Here is a tiny trained network, its code and every weight. The questions are about switching its units off for an input and a target symbol, where a switched-off unit gives its printed mean instead of its output.

import numpy as np


def w(rows, s, z=0):
    codes = np.array(rows[::2]) - 128.0
    scale = np.full(codes.shape[1], s)
    scale[-1] = z or s
    return codes * scale


def f(y):
    return np.maximum(y, 0)


def softmax(a):
    e = np.exp(a - a.max(-1, keepdims=True))
    return e / e.sum(-1, keepdims=True)


def log_softmax(a):
    a = a - a.max(-1, keepdims=True)
    return a - np.log(np.exp(a).sum(-1, keepdims=True))


def net(x, mask):
    ids = ['αβδηλμπστφψ'.index(c) for c in x.split()]
    T = len(ids)
    res = E[ids] + P[:T]
    u = 0
    for l in range(3):
        q, k, v = (res @ M[l].T for M in (Q, K, V))
        z = softmax(np.where(np.tri(T) > 0, q @ k.T / 3**0.5, -1e9)) @ v
        res = res + np.where(mask[u], z, O[l][:, -1]) @ O[l][:, :-1]
        u += 1
        y = f(res @ A[l][:, :-1].T + A[l][:, -1])
        res = res + np.where(mask[u : u + 4], y, B[l][:, -1]) @ B[l][:, :-1]
        u += 4
    return log_softmax(res[-1] @ U[:, :-1].T + U[:, -1])


Q, K, V, O, A, B = {}, {}, {}, {}, {}, {}
E = w([
[85,128,64,117,201],'α',
[150,126,251,121,53],'β',
[101,48,147,191,158],'δ',
[214,205,157,173,128],'η',
[152,1,145,68,38],'λ',
[30,104,119,42,160],'μ',
[172,173,69,113,97],'π',
[41,174,187,120,188],'σ',
[109,151,138,173,190],'τ',
[157,210,138,28,161],'φ',
[107,160,69,222,151],'ψ',
],0.0077)
P = w([
[123,69,129,146,143],'0',
[121,104,129,157,163],'1',
[127,127,127,156,181],'2',
[113,145,121,157,196],'3',
[107,166,119,157,192],'4',
[92,183,108,149,193],'5',
[61,210,112,153,176],'6',
[55,222,104,155,186],'7',
[62,239,104,158,183],'8',
[60,245,100,162,193],'9',
[47,251,89,164,185],'10',
],0.0031)
Q[0] = w([
[80,203,123,163,190],'L0H0',
[173,2,166,87,73],'L0H0',
[170,20,117,83,54],'L0H0',
],0.0049)
K[0] = w([
[102,205,119,142,156],'L0H0',
[206,16,186,103,15],'L0H0',
[209,1,145,82,37],'L0H0',
],0.0056)
V[0] = w([
[122,140,211,191,108],'L0H0',
[57,234,95,188,254],'L0H0',
[128,248,132,162,181],'L0H0',
],0.0045)
O[0] = w([
[138,113,189,180,121,126],'L0H0',
[115,175,113,157,254,252],'L0H0',
[138,199,132,155,196,168],'L0H0',
],0.0058,0.0024)
A[0] = w([
[128,160,60,218,189,201],'L0N0',
[148,184,253,139,140,192],'L0N1',
[64,222,174,48,145,175],'L0N2',
[140,234,45,155,179,255],'L0N3',
],0.0056,0.0037)
B[0] = w([
[67,194,115,193,149,230],'L0N0',
[174,167,247,131,137,169],'L0N1',
[121,177,185,50,206,180],'L0N2',
[102,253,98,147,161,253],'L0N3',
],0.0059,0.0067)
Q[1] = w([
[161,94,105,120,99],'L1H0',
[86,201,129,202,179],'L1H0',
[52,255,145,219,218],'L1H0',
],0.009)
K[1] = w([
[137,68,134,137,113],'L1H0',
[103,197,125,139,136],'L1H0',
[100,246,123,135,145],'L1H0',
],0.012)
V[1] = w([
[53,102,187,87,170],'L1H0',
[162,167,254,59,145],'L1H0',
[124,127,83,204,113],'L1H0',
],0.007)
O[1] = w([
[139,6,145,124,254,244],'L1H0',
[207,144,141,143,194,251],'L1H0',
[57,164,144,146,69,181],'L1H0',
],0.0068,0.002)
A[1] = w([
[151,185,84,15,95,252],'L1N0',
[119,175,59,2,180,185],'L1N1',
[143,140,205,2,136,218],'L1N2',
[49,115,122,230,103,144],'L1N3',
],0.0047,0.0036)
B[1] = w([
[155,154,58,1,43,204],'L1N0',
[137,170,62,57,223,255],'L1N1',
[167,71,180,46,140,192],'L1N2',
[95,82,130,217,59,213],'L1N3',
],0.0051,0.0042)
Q[2] = w([
[203,41,135,69,58],'L2H0',
[1,172,101,165,121],'L2H0',
[123,153,124,151,239],'L2H0',
],0.0092)
K[2] = w([
[150,2,136,124,89],'L2H0',
[62,212,94,121,110],'L2H0',
[148,207,119,116,215],'L2H0',
],0.0085)
V[2] = w([
[168,134,254,67,163],'L2H0',
[96,100,23,35,171],'L2H0',
[227,173,48,45,110],'L2H0',
],0.0063)
O[2] = w([
[195,85,189,117,176,177],'L2H0',
[132,12,2,98,156,253],'L2H0',
[243,115,58,113,15,189],'L2H0',
],0.0062,0.0037)
A[2] = w([
[80,85,254,79,50,253],'L2N0',
[55,205,108,190,71,3],'L2N1',
[52,88,84,98,181,165],'L2N2',
[90,188,122,177,85,43],'L2N3',
],0.0048)
B[2] = w([
[142,55,173,164,2,175],'L2N0',
[114,80,203,14,116,185],'L2N1',
[89,71,111,134,154,253],'L2N2',
[125,113,182,38,117,166],'L2N3',
],0.0071,0.005)
U = w([
[80,113,31,158,153,79],'α',
[164,114,196,105,97,160],'β',
[105,59,132,254,114,252],'δ',
[190,226,158,193,100,155],'η',
[145,60,129,91,73,171],'λ',
[108,59,132,35,136,43],'μ',
[168,173,70,121,55,238],'π',
[154,109,180,133,209,54],'σ',
[122,184,143,206,155,57],'τ',
[219,111,108,87,126,91],'φ',
[69,161,190,44,109,92],'ψ',
],0.006,0.0041)

Each question gives the input, a string of symbols that net reads in full, and the target symbol t.
The units are the heads (3 rows each of Q, K, V and O) and the neurons (one row each of A and B). Each row of codes is followed by its name. A weight is (code - 128) times the scale printed after its matrix; where a second scale follows, it is the last column's (O, A, B and U).
mask holds one flag per unit, layer by layer, with each layer's heads first. A switched-off unit (its flag False) gives its mean, the last column of its rows in O or B, instead of its output. The means were averaged over made-up inputs and are rounded, as every weight is.
A unit's drop is (log p(t) with every unit on - log p(t) with that unit switched off) / (log p(t) with every unit on - log p(t) with every unit switched off).
The circuit of an input: a set's keep is (log p(t) with only the set's units on - log p(t) with every unit switched off) / (log p(t) with every unit on - log p(t) with every unit switched off). Starting from the 12 units with the biggest drops (on a tie, the unit counted first), units are removed one at a time, each time the one whose removal leaves the highest keep (on an exact tie, the one counted first), for as long as the keep stays at least 0.8.
circuit, biggest first: the units of the circuit, biggest drop first
top k neurons: the k neurons with the biggest drops, biggest first
k most important neurons of layer l: the k neurons of layer l with the biggest drops, biggest first
drop of u: that unit's drop, to one decimal
input δ π δ η σ δ ψ δ δ μ, target ψ: 2 most important neurons of layer 0	(L0N3; L0N0)
input δ β δ σ σ τ δ δ λ μ, target σ: circuit, biggest first	(L1H0; L2H0; L0N2)
input δ α π δ μ π π π π δ ψ, target ψ: top 4 neurons	(L2N1; L0N0; L0N3; L2N3)
input λ δ ψ α π δ π β ψ, target ψ: top 4 neurons	(L2N1; L0N0; L2N3; L0N3)
input μ α σ π δ μ μ α δ φ μ, target φ: top 2 neurons	(L0N2; L1N1)
input η σ τ π δ α δ δ β η, target η: top 2 neurons	(L0N1; L0N3)
input δ δ δ, target δ: 2 most important neurons of layer 0	(L0N3; L0N2)
input ψ α ψ π, target ψ: top 2 neurons	(L0N0; L2N1)
input μ λ μ, target μ: most important neuron of layer 2	(L2N2)
input σ σ λ, target λ: 2 most important neurons of layer 0	(L0N3; L0N0)
input δ μ π, target π: top 2 neurons	(L0N3; L1N0)
input α σ π δ δ τ π ψ π, target ψ: top 3 neurons	(L0N0; L0N3; L2N1)
input σ η α ψ ψ δ, target ψ: 3 most important neurons of layer 0	(L0N0; L0N3; L0N2)
input η ψ β δ, target ψ: 2 most important neurons of layer 0	(L0N0; L0N2)
input ψ δ η δ η, target η: most important neuron of layer 2	(L2N2)
input δ δ π, target π: 2 most important neurons of layer 0	(L0N3; L0N1)
input λ τ μ σ δ, target σ: top 2 neurons	(L0N1; L0N2)
input δ η μ ψ λ μ δ ψ δ δ τ, target ψ: drop of L0N2	-0.2
input α φ α ψ π δ α δ τ δ σ, target σ: drop of L2H0	0.2
input β δ δ δ σ π π δ δ β, target β: drop of L0N1	0.3
input α α ψ δ δ μ α φ φ π, target φ: 2 most important neurons of layer 0	(L0N2; L0N1)
input σ δ ψ η π τ λ α, target α: top neuron	(L1N1)
